Below is a small trained network, with its code and all its weights. Each question gives an input and a class and asks what happens when units are switched off, that is, made to give their printed mean instead of their output.

import numpy as np


def w(rows, s, z=0):
    codes = np.array(rows[::2]) - 128.0
    scale = np.full(codes.shape[1], s)
    scale[-1] = z or s
    return codes * scale


def norm(h):
    return h / np.sqrt((h * h).mean(-1, keepdims=True) + 1e-5)


def f(y):
    return y / 2 * (1 + np.tanh(0.7978845608 * (y + 0.044715 * y**3)))


def log_softmax(a):
    a = a - a.max(-1, keepdims=True)
    return a - np.log(np.exp(a).sum(-1, keepdims=True))


def net(x, mask):
    res = np.array(x, float).reshape(1, 8) / 4 @ E
    u = 0
    for l in range(4):
        y = f(norm(res) @ A[l][:, :-1].T + A[l][:, -1])
        res = res + np.where(mask[u : u + 4], y, B[l][:, -1]) @ B[l][:, :-1]
        u += 4
    return log_softmax(norm(res)[-1] @ U[:, :-1].T + U[:, -1])


A, B = {}, {}
E = w([
[208,139,73,132,193],'x0',
[92,103,96,133,171],'x1',
[219,141,174,173,105],'x2',
[91,68,89,67,118],'x3',
[154,93,93,64,166],'x4',
[142,102,65,63,173],'x5',
[255,67,108,125,92],'x6',
[114,217,141,171,156],'x7',
],0.007)
A[0] = w([
[17,186,117,103,152,108],'0.n0',
[221,178,197,246,184,41],'0.n1',
[158,206,168,216,154,107],'0.n2',
[225,62,1,42,129,2],'0.n3',
],0.0069,0.0024)
B[0] = w([
[53,155,7,42,150,220],'0.n0',
[205,226,116,165,86,236],'0.n1',
[179,171,42,68,129,204],'0.n2',
[181,83,115,2,146,253],'0.n3',
],0.0092,0.004)
A[1] = w([
[84,123,78,93,2,253],'1.n0',
[175,187,104,135,204,82],'1.n1',
[199,118,185,64,193,108],'1.n2',
[112,138,127,111,13,73],'1.n3',
],0.0085,0.0026)
B[1] = w([
[107,119,176,253,194,253],'1.n0',
[118,107,154,133,2,172],'1.n1',
[98,60,13,67,141,191],'1.n2',
[119,36,216,93,86,162],'1.n3',
],0.007,0.0052)
A[2] = w([
[154,155,52,90,123,66],'2.n0',
[254,187,111,199,38,94],'2.n1',
[117,60,245,237,84,8],'2.n2',
[174,77,76,38,86,1],'2.n3',
],0.007,0.0026)
B[2] = w([
[99,45,198,125,144,163],'2.n0',
[124,254,117,66,59,255],'2.n1',
[161,61,203,220,120,181],'2.n2',
[120,87,62,166,86,186],'2.n3',
],0.0076,0.0051)
A[3] = w([
[90,166,75,110,159,6],'3.n0',
[155,79,91,70,147,153],'3.n1',
[8,157,97,120,147,29],'3.n2',
[206,131,168,123,107,103],'3.n3',
],0.013,0.0028)
B[3] = w([
[124,100,209,139,170,183],'3.n0',
[225,26,68,184,36,243],'3.n1',
[31,146,112,119,254,254],'3.n2',
[63,177,157,68,204,195],'3.n3',
],0.0076,0.0061)
U = w([
[116,78,247,227,91,2],'0',
[178,35,52,120,80,200],'1',
[18,141,117,145,219,139],'2',
[163,248,130,138,54,186],'3',
],0.014,0.0025)

Each question gives the input, the list of numbers given to net, and the class t.
The units are the neurons (one row each of A and B). Each row of codes is followed by its name. A weight is (code - 128) times the scale printed after its matrix; where a second scale follows, it is the last column's (A, B and U).
mask holds one flag per neuron, layer by layer. A switched-off neuron (its flag False) gives its mean, the last column of its row in B, instead of its output. The means were averaged over made-up inputs and are rounded, as every weight is.
A unit's drop is (log p(t) with every unit on - log p(t) with that unit switched off) / (log p(t) with every unit on - log p(t) with every unit switched off).
The circuit of an input: a set's keep is (log p(t) with only the set's units on - log p(t) with every unit switched off) / (log p(t) with every unit on - log p(t) with every unit switched off). Starting from the 12 units with the biggest drops (on a tie, the unit counted first), units are removed one at a time, each time the one whose removal leaves the highest keep (on an exact tie, the one counted first), for as long as the keep stays at least 0.8.
units of the circuit, in order: the units of the circuit, biggest drop first
unit that matters most: the unit with the biggest drop
k most important neurons: the k neurons with the biggest drops, biggest first
drop when u is switched off: that unit's drop, to one decimal
input [-8,0,-2,1,-2,1,8,-4], class 0: unit that matters most -> 1.n0
input [2,8,7,-7,-7,7,2,-8], class 3: units of the circuit, in order -> 0.n1, 2.n1
input [-4,0,5,4,3,1,-5,-7], class 0: 2 most important neurons -> 0.n3, 1.n0
input [4,-4,2,-6,-2,1,4,-7], class 3: 4 most important neurons -> 0.n1, 2.n1, 0.n0, 3.n3
input [-8,5,1,-4,-6,-5,8,0], class 3: 3 most important neurons -> 2.n1, 0.n1, 0.n2
input [-2,6,6,0,-4,-3,-2,-3], class 3: 3 most important neurons -> 0.n1, 2.n1, 0.n2
input [5,7,5,-4,2,-1,7,0], class 3: 3 most important neurons -> 0.n1, 2.n1, 0.n0
input [-8,5,5,-7,-8,0,3,-3], class 3: 3 most important neurons -> 2.n1, 0.n1, 0.n2
input [7,1,-4,-8,1,7,-6,-7], class 1: drop when 3.n1 is switched off -> 0.2
input [5,5,2,-7,6,-7,4,-3], class 3: drop when 0.n1 is switched off -> 0.5
input [8,-1,-4,1,-2,2,-2,0], class 1: drop when 3.n1 is switched off -> 0.1
